Here is a tiny trained network, its code and every weight. The questions are about switching its units off for an input and a target symbol, where a switched-off unit gives its printed mean instead of its output.

import numpy as np


def w(rows, s, z=0):
    codes = np.array(rows[::2]) - 128.0
    scale = np.full(codes.shape[1], s)
    scale[-1] = z or s
    return codes * scale


def f(y):
    return y / 2 * (1 + np.tanh(0.7978845608 * (y + 0.044715 * y**3)))


def softmax(a):
    e = np.exp(a - a.max(-1, keepdims=True))
    return e / e.sum(-1, keepdims=True)


def log_softmax(a):
    a = a - a.max(-1, keepdims=True)
    return a - np.log(np.exp(a).sum(-1, keepdims=True))


def net(x, mask):
    ids = ['ΔΛΣαβφω'.index(c) for c in x.split()]
    T = len(ids)
    res = E[ids] + P[:T]
    u = 0
    for l in range(2):
        q, k, v = (res @ M[l].T for M in (Q, K, V))
        z = softmax(np.where(np.tri(T) > 0, q @ k.T / 2**0.5, -1e9)) @ v
        res = res + np.where(mask[u], z, O[l][:, -1]) @ O[l][:, :-1]
        u += 1
        y = f(res @ A[l][:, :-1].T + A[l][:, -1])
        res = res + np.where(mask[u : u + 12], y, B[l][:, -1]) @ B[l][:, :-1]
        u += 12
    return log_softmax(res[-1] @ U[:, :-1].T + U[:, -1])


Q, K, V, O, A, B = {}, {}, {}, {}, {}, {}
E = w([
[75,194,241],'Δ',
[73,115,208],'Λ',
[163,19,133],'Σ',
[2,207,138],'α',
[53,91,179],'β',
[139,218,220],'φ',
[132,122,153],'ω',
],0.0092)
P = w([
[66,2,245],'0',
[139,30,215],'1',
[163,37,185],'2',
[197,43,163],'3',
[223,44,147],'4',
[248,43,144],'5',
[251,61,133],'6',
],0.0039)
Q[0] = w([
[159,186,3],'0.h0',
[211,149,158],'0.h0',
],0.018)
K[0] = w([
[45,41,249],'0.h0',
[42,133,120],'0.h0',
],0.018)
V[0] = w([
[184,255,12],'0.h0',
[245,124,208],'0.h0',
],0.0057)
O[0] = w([
[110,109,238,2],'0.h0',
[1,140,121,122],'0.h0',
],0.0071,0.0046)
A[0] = w([
[74,141,184,184],'0.n0',
[119,158,125,108],'0.n1',
[169,252,111,104],'0.n2',
[156,74,99,127],'0.n3',
[209,138,35,7],'0.n4',
[114,129,120,98],'0.n5',
[125,147,51,99],'0.n6',
[108,80,199,97],'0.n7',
[205,109,127,5],'0.n8',
[95,107,83,71],'0.n9',
[177,113,161,155],'0.n10',
[180,152,176,31],'0.n11',
],0.015,0.0026)
B[0] = w([
[145,8,171,254],'0.n0',
[114,80,143,140],'0.n1',
[69,35,85,177],'0.n2',
[121,191,40,130],'0.n3',
[79,107,209,108],'0.n4',
[135,119,147,125],'0.n5',
[159,178,209,127],'0.n6',
[225,141,114,164],'0.n7',
[165,77,50,120],'0.n8',
[143,175,187,132],'0.n9',
[196,119,147,153],'0.n10',
[177,129,187,137],'0.n11',
],0.017,0.0038)
Q[1] = w([
[130,173,138],'1.h0',
[145,101,2],'1.h0',
],0.014)
K[1] = w([
[145,42,106],'1.h0',
[8,125,89],'1.h0',
],0.012)
V[1] = w([
[232,44,7],'1.h0',
[14,5,2],'1.h0',
],0.0074)
O[1] = w([
[222,178,195,191],'1.h0',
[135,242,254,253],'1.h0',
],0.0099,0.0044)
A[1] = w([
[179,185,89,163],'1.n0',
[85,210,147,175],'1.n1',
[112,98,176,21],'1.n2',
[7,190,155,103],'1.n3',
[102,153,185,84],'1.n4',
[105,187,95,19],'1.n5',
[58,56,45,117],'1.n6',
[71,105,132,153],'1.n7',
[79,156,80,32],'1.n8',
[161,211,44,1],'1.n9',
[49,147,93,21],'1.n10',
[134,74,95,110],'1.n11',
],0.014,0.0073)
B[1] = w([
[46,192,114,179],'1.n0',
[137,79,86,238],'1.n1',
[142,161,104,186],'1.n2',
[90,213,147,253],'1.n3',
[189,140,107,230],'1.n4',
[182,203,195,118],'1.n5',
[20,135,189,122],'1.n6',
[108,110,176,187],'1.n7',
[192,167,113,113],'1.n8',
[254,61,147,155],'1.n9',
[244,152,165,115],'1.n10',
[123,171,154,138],'1.n11',
],0.028,0.0053)
U = w([
[105,88,150,9],'Δ',
[116,55,93,229],'Λ',
[202,164,42,17],'Σ',
[125,230,154,116],'α',
[77,113,2,253],'β',
[220,105,231,123],'φ',
[145,106,133,185],'ω',
],0.0097,0.0034)

Each question gives the input, a string of symbols that net reads in full, and the target symbol t.
The units are the heads (2 rows each of Q, K, V and O) and the neurons (one row each of A and B). Each row of codes is followed by its name. A weight is (code - 128) times the scale printed after its matrix; where a second scale follows, it is the last column's (O, A, B and U).
mask holds one flag per unit, layer by layer, with each layer's heads first. A switched-off unit (its flag False) gives its mean, the last column of its rows in O or B, instead of its output. The means were averaged over made-up inputs and are rounded, as every weight is.
A unit's drop is (log p(t) with every unit on - log p(t) with that unit switched off) / (log p(t) with every unit on - log p(t) with every unit switched off).
The circuit of an input: a set's keep is (log p(t) with only the set's units on - log p(t) with every unit switched off) / (log p(t) with every unit on - log p(t) with every unit switched off). Starting from the 12 units with the biggest drops (on a tie, the unit counted first), units are removed one at a time, each time the one whose removal leaves the highest keep (on an exact tie, the one counted first), for as long as the keep stays at least 0.8.
units of the circuit, in order: the units of the circuit, biggest drop first
unit that matters most: the unit with the biggest drop
top k neurons: the k neurons with the biggest drops, biggest first
k most important neurons of layer l: the k neurons of layer l with the biggest drops, biggest first
drop when u is switched off: that unit's drop, to one decimal
input α Λ Σ, target Σ: units of the circuit, in order => [0.n0; 1.n9; 0.n3; 1.n0]
input α Σ Σ Δ β α, target Σ: top 2 neurons => [1.n1; 0.n6]
input Σ Δ α Λ Δ α, target Λ: 2 most important neurons of layer 1 => [1.n3; 1.n0]
input β α Λ Σ α Σ, target α: units of the circuit, in order => [1.n6; 0.n8; 1.n11]
input α Σ Δ α φ Λ α, target φ: 4 most important neurons of layer 0 => [0.n2; 0.n6; 0.n3; 0.n9]
input β α α β Σ, target Σ: units of the circuit, in order => [1.n9; 0.n3; 1.n0; 0.n0]
input β Λ Λ, target β: top 2 neurons => [0.n0; 1.n9]
input α Δ β Δ Λ, target β: unit that matters most => 0.n0
input α Σ α α Λ, target α: top 4 neurons => [0.n2; 0.n0; 1.n0; 1.n1]
input Δ Λ α Σ α, target Σ: 4 most important neurons of layer 0 => [0.n6; 0.n8; 0.n10; 0.n9]
input Δ α Λ φ Λ Δ α, target Λ: 3 most important neurons of layer 0 => [0.n6; 0.n9; 0.n7]
input α α α α β, target β: top 4 neurons => [0.n0; 1.n3; 1.n0; 0.n3]
input Δ Σ α Σ, target α: 4 most important neurons of layer 0 => [0.n6; 0.n9; 0.n8; 0.n3]
input α φ α, target φ: 3 most important neurons of layer 0 => [0.n2; 0.n0; 0.n11]
input φ Δ β Δ φ ω, target β: 2 most important neurons of layer 1 => [1.n1; 1.n0]
input α Δ Δ Δ α, target Δ: unit that matters most => 1.h0
input ω α Σ Δ α Λ, target α: top 2 neurons => [1.n0; 0.n2]
input α Δ ω, target β: top 2 neurons => [0.n0; 1.n0]
input α φ Δ α Δ α, target Δ: drop when 0.n11 is switched off => 0.6
input α α Δ α β, target β: drop when 1.n3 is switched off => 0.3
